Below are the code and all the weights of a small trained network. Each question names an input and a target symbol and asks about switching units off, where a switched-off unit gives its printed mean instead of its output.

import numpy as np


def w(rows, s, z=0):
    codes = np.array(rows[::2]) - 128.0
    scale = np.full(codes.shape[1], s)
    scale[-1] = z or s
    return codes * scale


def f(y):
    return np.maximum(y, 0)


def softmax(a):
    e = np.exp(a - a.max(-1, keepdims=True))
    return e / e.sum(-1, keepdims=True)


def log_softmax(a):
    a = a - a.max(-1, keepdims=True)
    return a - np.log(np.exp(a).sum(-1, keepdims=True))


def net(x, mask):
    ids = ['αβδεζηθξστφψω'.index(c) for c in x.split()]
    T = len(ids)
    res = E[ids] + P[:T]
    r = res
    for j in range(3):
        rows = slice(2 * j, 2 * j + 2)
        q, k, v = (r @ M[0][rows].T for M in (Q, K, V))
        z = softmax(np.where(np.tri(T) > 0, q @ k.T / 2**0.5, -1e9)) @ v
        o = O[0][rows]
        res = res + np.where(mask[j], z, o[:, -1]) @ o[:, :-1]
    y = f(res @ A[0][:, :-1].T + A[0][:, -1])
    res = res + np.where(mask[3:15], y, B[0][:, -1]) @ B[0][:, :-1]
    return log_softmax(res[-1] @ U[:, :-1].T + U[:, -1])


Q, K, V, O, A, B = {}, {}, {}, {}, {}, {}
E = w([
[150,131,129,165,117,217,181,124,117,87,125,134],'α',
[160,76,198,171,84,216,179,108,110,126,85,143],'β',
[137,96,199,184,129,187,167,69,36,160,155,191],'δ',
[168,152,144,166,149,203,175,97,126,85,157,197],'ε',
[117,149,3,155,70,187,139,201,29,63,101,82],'ζ',
[187,91,150,143,75,225,161,112,173,81,117,96],'η',
[192,177,85,169,146,205,171,140,167,16,170,141],'θ',
[131,203,75,107,209,181,136,68,86,38,249,189],'ξ',
[180,152,138,87,172,209,166,49,164,76,159,144],'σ',
[156,67,198,37,182,155,68,32,107,50,177,106],'τ',
[103,171,181,148,49,71,100,83,112,70,118,219],'φ',
[135,173,111,204,130,179,112,112,137,233,250,80],'ψ',
[61,166,148,98,145,152,28,169,53,208,215,148],'ω',
],0.015)
P = w([
[60,161,199,212,160,134,191,108,129,62,108,69],'0',
[60,127,188,193,128,155,179,122,139,64,149,101],'1',
[112,136,209,122,86,145,172,136,124,58,170,92],'2',
[107,168,179,137,86,168,167,119,94,89,151,100],'3',
[86,131,133,181,129,163,138,104,132,90,155,139],'4',
[146,177,150,126,89,154,141,111,89,101,149,107],'5',
[120,139,117,174,131,157,96,78,140,111,119,134],'6',
[120,119,88,162,112,129,117,101,108,129,155,164],'7',
[195,157,112,121,92,125,105,106,86,132,144,135],'8',
[163,103,76,173,127,136,52,80,138,140,120,162],'9',
[145,85,46,155,93,110,93,100,83,179,153,201],'10',
[254,72,78,64,59,68,89,137,95,137,187,185],'11',
[255,160,49,124,90,106,38,94,85,166,119,163],'12',
[204,90,25,141,86,128,14,81,90,196,90,170],'13',
],0.016)
Q[0] = w([
[177,124,134,183,65,205,139,19,117,104,231,158],'h0',
[170,80,73,107,173,225,176,138,98,112,134,86],'h0',
[15,94,84,122,203,154,81,106,233,136,21,121],'h1',
[189,120,152,6,97,55,207,200,135,175,150,118],'h1',
[99,144,163,112,157,114,63,116,135,187,216,92],'h2',
[139,148,148,164,34,212,104,56,89,48,181,216],'h2',
],0.011)
K[0] = w([
[162,128,62,109,92,99,49,148,116,168,96,169],'h0',
[202,123,120,129,128,132,102,96,136,177,146,185],'h0',
[106,203,184,132,103,170,130,121,85,110,135,85],'h1',
[5,76,122,140,135,97,205,143,149,126,157,122],'h1',
[77,123,127,147,115,119,133,199,135,109,115,51],'h2',
[179,102,51,117,105,110,51,101,97,168,145,122],'h2',
],0.015)
V[0] = w([
[206,64,95,129,180,240,178,154,104,135,122,124],'h0',
[196,145,185,206,125,152,246,60,173,120,177,166],'h0',
[181,146,80,24,194,203,173,94,241,112,94,64],'h1',
[144,219,43,165,154,58,140,215,121,70,231,167],'h1',
[121,143,122,186,98,118,102,156,169,239,207,41],'h2',
[63,145,237,93,255,106,55,125,38,111,198,153],'h2',
],0.008)
O[0] = w([
[106,156,128,87,201,72,157,185,79,141,80,130,23],'h0',
[117,71,36,111,142,61,118,79,121,147,89,126,254],'h0',
[189,110,157,40,117,59,174,141,137,104,200,201,15],'h1',
[10,64,60,121,115,170,172,158,184,117,126,142,149],'h1',
[97,189,132,122,90,47,99,104,190,148,178,75,94],'h2',
[155,107,112,87,155,206,63,142,177,166,137,131,162],'h2',
],0.012,0.0068)
A[0] = w([
[141,105,131,100,254,178,162,246,148,188,105,135,107],'n0',
[90,160,164,117,87,154,75,175,176,186,193,126,55],'n1',
[201,154,153,167,215,140,131,150,101,190,110,150,49],'n2',
[59,136,119,192,101,157,94,103,162,122,116,113,125],'n3',
[118,104,114,165,133,55,192,89,123,120,126,81,2],'n4',
[93,155,182,183,189,101,223,137,123,81,157,97,116],'n5',
[91,71,103,87,188,79,111,148,22,182,138,77,170],'n6',
[74,144,149,119,119,73,81,105,121,52,89,120,128],'n7',
[89,62,143,55,124,93,241,204,165,121,186,202,70],'n8',
[153,139,165,129,69,118,96,89,164,84,133,107,68],'n9',
[162,110,98,101,174,141,118,123,129,238,159,72,103],'n10',
[39,155,151,164,182,96,93,182,87,157,80,104,51],'n11',
],0.0087,0.0074)
B[0] = w([
[49,124,175,50,93,64,107,175,76,90,213,103,142],'n0',
[166,162,112,151,188,161,130,198,160,100,80,153,165],'n1',
[63,144,126,104,127,122,81,167,75,78,199,17,149],'n2',
[185,126,162,30,128,82,142,126,116,123,159,163,252],'n3',
[178,96,50,183,128,157,91,196,133,96,94,154,149],'n4',
[111,136,196,145,72,103,177,169,254,111,190,100,144],'n5',
[142,202,189,126,190,104,122,149,238,140,111,136,161],'n6',
[160,96,91,222,139,112,174,158,101,157,174,102,160],'n7',
[153,162,147,154,112,230,171,104,52,218,113,21,159],'n8',
[70,120,43,111,148,164,152,155,123,169,114,134,174],'n9',
[77,85,219,157,55,94,172,107,73,143,98,147,155],'n10',
[148,116,138,75,79,196,87,18,140,120,148,129,156],'n11',
],0.0083,0.023)
U = w([
[135,100,116,146,139,121,120,112,143,173,120,156,111],'α',
[157,131,107,191,170,132,89,86,114,143,158,107,130],'β',
[104,125,124,127,138,135,88,60,146,204,104,105,70],'δ',
[87,95,109,155,163,116,124,113,141,185,92,195,232],'ε',
[135,113,162,129,82,121,142,88,174,143,142,121,76],'ζ',
[202,77,138,121,121,83,121,134,139,167,137,165,51],'η',
[108,96,92,160,148,154,135,108,130,226,102,116,81],'θ',
[76,85,104,115,141,132,109,113,122,209,132,146,117],'ξ',
[197,130,125,78,165,108,167,98,110,213,130,151,106],'σ',
[174,63,136,83,117,93,95,129,123,180,175,119,1],'τ',
[154,92,99,135,76,158,110,32,109,144,129,159,220],'φ',
[134,112,86,101,89,78,94,81,184,254,172,94,160],'ψ',
[159,131,127,105,115,160,78,127,180,207,132,138,55],'ω',
],0.0061,0.0039)

Each question gives the input, a string of symbols that net reads in full, and the target symbol t.
The units are the heads (2 rows each of Q, K, V and O) and the neurons (one row each of A and B). Each row of codes is followed by its name. A weight is (code - 128) times the scale printed after its matrix; where a second scale follows, it is the last column's (O, A, B and U).
mask holds one flag per unit, heads first, then neurons. A switched-off unit (its flag False) gives its mean, the last column of its rows in O or B, instead of its output. The means were averaged over made-up inputs and are rounded, as every weight is.
A unit's drop is (log p(t) with every unit on - log p(t) with that unit switched off) / (log p(t) with every unit on - log p(t) with every unit switched off).
The circuit of an input: a set's keep is (log p(t) with only the set's units on - log p(t) with every unit switched off) / (log p(t) with every unit on - log p(t) with every unit switched off). Starting from the 12 units with the biggest drops (on a tie, the unit counted first), units are removed one at a time, each time the one whose removal leaves the highest keep (on an exact tie, the one counted first), for as long as the keep stays at least 0.8.
units of the circuit, in order: the units of the circuit, biggest drop first
most important unit: the unit with the biggest drop
top k neurons: the k neurons with the biggest drops, biggest first
which heads matter: for each layer, one digit per head in row order, 1 if its drop is at least 0.15 and else 0, layers parted by /
input φ ζ α β φ ω ε, target ω: which heads matter : 101
input β ζ φ φ ψ ε θ β σ ω τ, target ω: units of the circuit, in order : [h0 h2]
input φ ζ β, target ζ: which heads matter : 101
input φ δ β τ δ, target τ: units of the circuit, in order : [h2 h1 n2]
input ψ ω τ, target ω: which heads matter : 101
input ω ζ τ β β β θ σ ζ, target σ: units of the circuit, in order : [h1 h0]
input θ τ φ β φ φ φ φ τ, target φ: most important unit : h0
input θ β β β β τ, target τ: units of the circuit, in order : [h2 h0 n0]
input σ φ φ φ φ ψ φ σ ψ φ ψ α φ, target ψ: which heads matter : 001
input η ψ φ τ ζ φ, target ζ: units of the circuit, in order : [h0 n5 h2]
input β δ β φ β ε ζ, target ε: top 3 neurons : [n6 n3 n8]
input φ φ ε ω φ ψ ε φ φ δ α τ σ ε, target τ: units of the circuit, in order : [n0 h0 h2]
input β φ β φ φ τ φ φ η β φ ψ φ δ, target ψ: which heads matter : 001
input β ε η θ δ φ φ σ σ φ ψ η, target ψ: units of the circuit, in order : [h2]
input φ σ φ φ ω ω ω ε φ, target ω: which heads matter : 101
input σ φ θ τ β, target τ: which heads matter : 011
input η σ β β ξ α β θ, target θ: which heads matter : 111
input β φ φ ψ, target ψ: top 2 neurons : [n3 n9]
input ζ φ σ φ φ φ ε β φ σ φ β ω, target β: units of the circuit, in order : [h0 h1 n3 n2]
input β ψ ξ φ ξ σ β, target σ: top neuron : [n8]
input φ σ ψ φ φ τ φ σ β ψ φ θ, target ψ: top 2 neurons : [n3 n9]
